Each row is followed by roughly how far along a hidden order it lies, from 0 to 30. A new part has a new order.
In the rows, zero is written as 128.
[126 132 119 142 146 134 141 160 114 120 128 139 126 108 146 130 118 126
 131  50 128 116 122 119 137 135 121  85 106 111 121 101 123 131 137 116
 144 110 121 165 140  79 133 145 132 193 129 153 165 107 127 174 169 126
 117 128 139 131  95 118 118 120 105 136 131 110 169 149 118 140  94  96
 140]  30
[118 119 116 124  63 121 162 120 140 152  95 133 131 109 111 116 128 139
 101 175 126 160 140 131 150 136 149 117 134 138  97 106 133 151 112 106
 135 179 228 165 119 174 137 119 148 120  68 155  88 223 147 128 124 153
 122 111 122 128 135  22 126 101 160 110  80 138 109 163 122 128 103  99
 132]  3
[126 136 122 132 215 139 124 159 115 126  92 133 159 112 100 127 136  99
 119  50 123 101 144 145 151 139 134  84 117 121 141 112 117 196 124  74
 135 130 203 149 147 112 137 144 136 156  94 213 177 178 151 173 162 137
 140  80 144 139 100 102 127 106 117 115  45 159 161 180 121 150  26  97
 149]  24
[113 114  87 122  55 119 158 115 125 125 151 142  88  98 192 123 133 132
 144 107 135 155 128  40 124 149 133 110  90 133 179 108 119  37 132 191
 146 105  45 153 125 122 128 127  86 136 145  64 144  75 125 150 143 130
  95 218 127 109 120 190 141 112 156 148 183  60 146 121 121 128 195 124
 117]  25
[122 116  98 123  81 126 142 116 125 120 141 142  96 111 168 129 137 137
 146  76 134 128 114  64 123 139 126 119  98 132 194 121 110  74 117 158
 143  98  72 128 130 110 121 131  75  72 167  86 150  83 113 139 143 122
 117 193 123 110 113 232 139 112 153 143 177  50 141 116 122 128 167 147
 119]  17
[120 114 100 125  29 123 153 108 129 128 123 143  93 108 165 127 143 135
 139 104 138 144 129  65 133 151 142 120  92 137 181  97 119  69 109 160
 149 121 100 143 124 119 127 117 101  54 152  89 144 123 133 136 143 133
  99 177 123 114 133 163 136 100 174 137 151  69 121 130 117 127 175 126
 110]  10
[127 141 126 133 146 139 111 137 122 119  82 135 140 114  81 133 141 108
 139  52 124 113 139 123 135 136 131 109 119 124 174 121 114 214 116  97
 133 129 186 142 145 116 129 139 116  73 120 186 226 137 141 168 167 128
 150  80 132 124 103 198 123 110 127 123  93 143 147 140 119 140  84 132
 132]  16
[136 142 148 129 143 142  79 138 122 117  74 113 108 172  97 139 157  79
 151  75 132  87 169 168 129 121 141 162 139 129 145 139 102 192 145 102
 107 120 122 101 136 129 108 123 155   1 139 130 178  65 158 117 138 123
 145 111 129 120 126 181 142 120 158 134  99 140  91 136 126 117 126 147
 103]  2
[120 115 118 119  47 115 163 100 142 149 103 137 120 104 105 116 124 156
 106 158 126 206 122  66 144 134 149 113 126 135 196 100 129 112  91 128
 146 185 235 165 124 172 144 117  99  69  76 179 159 251 140 138 127 149
 127 126 120 123 139 100 119  83 164 105 114  97 116 147 123 126 105 119
 134]  6
[125 135 124 143 139 131 128 158 113 122 126 135 134 109 135 127 120 117
 129  84 122 131 130 138 142 137 124  71 117 112 115 117 128 159 139 103
 141 118 157 173 141  91 136 145 130 179 111 172 192 125 138 187 171 133
 127 110 139 133  97 114 120 110 107 123 102 136 163 159 124 142  80  97
 153]  30
[135 133 149 119 131 137  85 110 134 129  56 127 139 130  55 134 139 138
 123  85 126 134 124 105 135 119 133 154 137 131 163 134 106 230  85  91
 130 165 239 105 138 143 136 123  89   1 110 174 211 218 138 130 149 129
 159  86 123 118 126 179 121  96 149 109  89 124 113 125 124 124  90 143
 132]  0
[125 131 121 132 115 140 126 135 119 123  90 137 139 110  92 126 136 119
 120  63 121 125 139 125 147 135 137  83 118 123 156 109 111 153 114  93
 143 133 182 138 140 116 134 140 102  94 107 189 195 181 141 171 165 138
 137 103 136 130 111 137 123 102 125 114  85 128 156 153 120 148  75 118
 142]  18
[118 120 116 135  78 130 173 138 129 139  96 136 146 106 107 118 131 125
  99 139 124 141 148 154 156 143 147  92 114 132 102  98 134 169 110  94
 145 168 220 177 128 155 145 127 176 137  68 182 123 198 148 144 145 154
 118 106 134 137 123   1 125  96 134 109  69 150 138 185 119 136  76  83
 143]  13
[124 115 103 120  65 136 134 109 132 120 114 134  95 132 133 129 153 125
 147 106 138 104 147  97 124 131 142 137 106 144 248 117 109  41 123 152
 126 100  55 107 124 116 110 118  94  52 160  55  94  80 124 110 124 126
 106 192 124 112 133 200 148 114 172 148 140 105 116 116 123 121 212 158
  96]  4
[119 108  99 122  33 127 151 107 128 128  93 152  91  89 136 130 143 143
 137  71 134 139 113  45 136 153 137 102  83 137 226  90 103  78  91 144
 154 122 111 144 130 107 127 126  69  28 141  95 161 137 126 141 156 131
  87 172 128 106 116 210 137 100 168 139 145  41 140 129 115 135 174 142
 113]  11
[125 135 120 134 127 141 128 143 119 123  99 128 138 128 107 126 138 106
 122  82 123 118 149 150 148 136 141  97 118 130 138 111 113 149 132  94
 129 127 173 160 141 118 131 138 133 120  92 162 173 147 147 167 181 137
 134 100 139 135 109 113 127 109 118 120  86 168 151 167 121 140  66 109
 140]  19
[115 113  85 128  42 124 164 123 121 127 129 144  86 104 186 124 145 118
 141 100 137 143 133  66 137 147 136 109  90 133 171 101 118  50 128 166
 147 108  38 158 131 116 127 121 121 128 138  78 113  75 132 146 145 133
  90 200 129 115 116 152 144 104 132 148 153  66 140 143 116 130 181 117
 111]  19
[134 121 131 117  97 149  93 117 127 119  67 131  97 135 102 137 158 115
 148  80 137  99 150 105 131 126 146 153 111 137 192 125 101 154 111 129
 126 115  96  98 133 105 117 125 114   1 157 121 179  73 142 117 135 123
 126 152 127  99 119 227 138 115 180 138 114 102 104 103 130 121 173 163
  98]  0
